Below is a small trained network, with its code and all its weights. Each question gives an input and a class and asks what happens when units are switched off, that is, made to give their printed mean instead of their output.

import numpy as np


def w(rows, s, z=0):
    codes = np.array(rows[::2]) - 128.0
    scale = np.full(codes.shape[1], s)
    scale[-1] = z or s
    return codes * scale


def f(y):
    return y / 2 * (1 + np.tanh(0.7978845608 * (y + 0.044715 * y**3)))


def log_softmax(a):
    a = a - a.max(-1, keepdims=True)
    return a - np.log(np.exp(a).sum(-1, keepdims=True))


def net(x, mask):
    res = np.array(x, float).reshape(1, 8) / 4 @ E
    y = f(res @ A[0][:, :-1].T + A[0][:, -1])
    res = res + np.where(mask, y, B[0][:, -1]) @ B[0][:, :-1]
    return log_softmax(res[-1] @ U[:, :-1].T + U[:, -1])


A, B = {}, {}
E = w([
[179,80,112,121,47,138,73,129,42,123,174,148],'x0',
[75,174,154,120,140,153,91,125,254,114,93,80],'x1',
[157,84,127,160,127,175,117,141,82,94,72,65],'x2',
[155,113,122,184,139,164,174,152,167,133,40,83],'x3',
[202,139,124,60,36,145,83,91,82,121,161,104],'x4',
[130,126,127,80,175,131,176,84,108,150,148,109],'x5',
[129,104,153,159,171,191,113,156,157,165,105,89],'x6',
[129,121,125,112,113,119,107,140,87,119,150,155],'x7',
],0.012)
A[0] = w([
[107,102,114,88,171,151,92,141,165,111,109,129,89],'N1',
[70,128,206,127,155,117,178,109,177,178,108,109,161],'N2',
[179,57,64,185,177,162,103,155,148,147,46,82,219],'N3',
[128,86,91,46,38,105,111,128,79,104,207,190,206],'N4',
[118,50,25,1,134,144,104,55,91,158,122,101,225],'N5',
[149,148,57,124,46,56,78,119,89,114,243,170,222],'N6',
[13,153,98,102,146,94,165,85,223,150,137,128,204],'N7',
[126,172,70,171,189,171,129,116,198,108,83,158,253],'N8',
[120,140,52,93,190,83,136,126,202,137,151,106,153],'N9',
],0.0086,0.0031)
B[0] = w([
[94,172,120,163,103,89,69,126,127,73,126,107,152],'N1',
[156,242,107,178,192,95,109,125,132,60,84,132,202],'N2',
[155,53,73,240,115,144,182,150,119,130,92,50,206],'N3',
[150,93,86,64,64,124,38,46,62,153,148,254,247],'N4',
[197,177,185,144,115,147,54,52,89,98,219,76,190],'N5',
[99,70,119,88,69,72,85,70,63,187,80,237,251],'N6',
[127,179,107,44,186,88,144,178,179,104,176,235,228],'N7',
[86,134,65,128,150,20,250,186,232,127,83,142,212],'N8',
[220,173,146,30,113,71,107,139,181,72,126,163,181],'N9',
],0.0088,0.018)
U = w([
[176,148,205,134,131,238,105,108,87,103,200,83,54],'0',
[81,86,114,254,139,165,147,195,140,140,110,54,188],'1',
[112,116,133,72,93,123,63,104,85,192,157,221,198],'2',
[110,215,112,142,228,100,140,192,192,77,132,168,7],'3',
],0.0089,0.0013)

Each question gives the input, the list of numbers given to net, and the class t.
The units are the neurons (one row each of A and B). Each row of codes is followed by its name. A weight is (code - 128) times the scale printed after its matrix; where a second scale follows, it is the last column's (A, B and U).
mask holds one flag per neuron, in row order. A switched-off neuron (its flag False) gives its mean, the last column of its row in B, instead of its output. The means were averaged over made-up inputs and are rounded, as every weight is.
A unit's drop is (log p(t) with every unit on - log p(t) with that unit switched off) / (log p(t) with every unit on - log p(t) with every unit switched off).
The circuit of an input: a set's keep is (log p(t) with only the set's units on - log p(t) with every unit switched off) / (log p(t) with every unit on - log p(t) with every unit switched off). Starting from all 9 units, units are removed one at a time, each time the one whose removal leaves the highest keep (on an exact tie, the one counted first), for as long as the keep stays at least 0.8.
circuit, biggest first: the units of the circuit, biggest drop first
most important unit: the unit with the biggest drop
top k neurons: the k neurons with the biggest drops, biggest first
drop when u is switched off: that unit's drop, to one decimal
input [-7,-5,3,4,-4,-1,8,-7], class 1: circuit, biggest first	(N3)
input [-6,-5,-3,2,5,0,5,-2], class 3: top 3 neurons	(N4, N6, N3)
input [1,-6,8,5,7,4,-7,-8], class 0: circuit, biggest first	(N5, N7)
input [-1,-3,0,-2,-1,1,7,0], class 1: top 2 neurons	(N7, N4)
input [-4,-2,0,-3,-4,7,0,8], class 3: top 2 neurons	(N6, N4)
input [2,2,-2,7,8,-1,3,1], class 0: top 2 neurons	(N8, N6)
input [4,-1,1,-2,-8,6,7,-4], class 3: top 2 neurons	(N2, N8)
input [-4,7,5,8,-4,-5,4,6], class 1: top 2 neurons	(N3, N4)
input [-8,-2,1,-8,2,1,2,1], class 3: top 2 neurons	(N4, N6)
input [2,2,4,5,7,2,-4,0], class 0: drop when N5 is switched off	0.3
input [3,-2,-2,5,1,3,0,-1], class 0: drop when N8 is switched off	0.2
input [-5,6,6,8,4,-5,3,1], class 1: drop when N3 is switched off	0.3
input [-2,5,-7,-5,0,-1,7,-2], class 3: drop when N3 is switched off	0.0
input [0,0,-8,6,6,8,4,0], class 0: top 4 neurons	(N8, N6, N5, N4)
input [-3,-2,-8,-3,1,8,5,1], class 3: top 2 neurons	(N6, N4)
input [1,0,7,-3,2,4,4,6], class 0: most important unit	N6
